Questions about the table below. Rows and columns are numbered from 0.
1) Read off the entry at row 2, column 1.
2) Read off the entry directly below the smallest entry.
3) Read off the entry in the bottom-left corner.
4) Read off the entry just left of the smallest entry.
5) Read off the entry in the top-left corner.
6) Read off the entry at row 1, column 0.
7) Read off the entry in row 2 and column 0.
8) Read off the bottom-right entry.
[[  7   1  -2   6  -8   1   1  -2  -3  -7  -6 -10   8  -4  -9   3]
 [  4  -7   1   2  -8  12   6  -5   9   3  -7  14  -4   2   7   6]
 [  8  -3   0  -4  -5   4  -7  -2  -2   8 -11  18  -2   1   4   4]
 [ 19  -1   0  -1  -2 -23   8  -7 -20   5  -5   1  -1   2   7   4]
 [  0   0  -5   5   3   3  -1   8  31  -3  12  32  -6   6   4   1]
 [  6  -4   2  -1  -6   2  -6  -9   7   5   9  -1  -9   7  -2   5]
 [  3  -3   3   7  -4  -1   6  -1  -2 -17  -2  33  -7   2   4   4]
 [ -5  -4  -1   4  -1   0   1  -2 -14   4   6  11  -2  -4   4   0]]
1) -3
2) 3
3) -5
4) -2
5) 7
6) 4
7) 8
8) 0
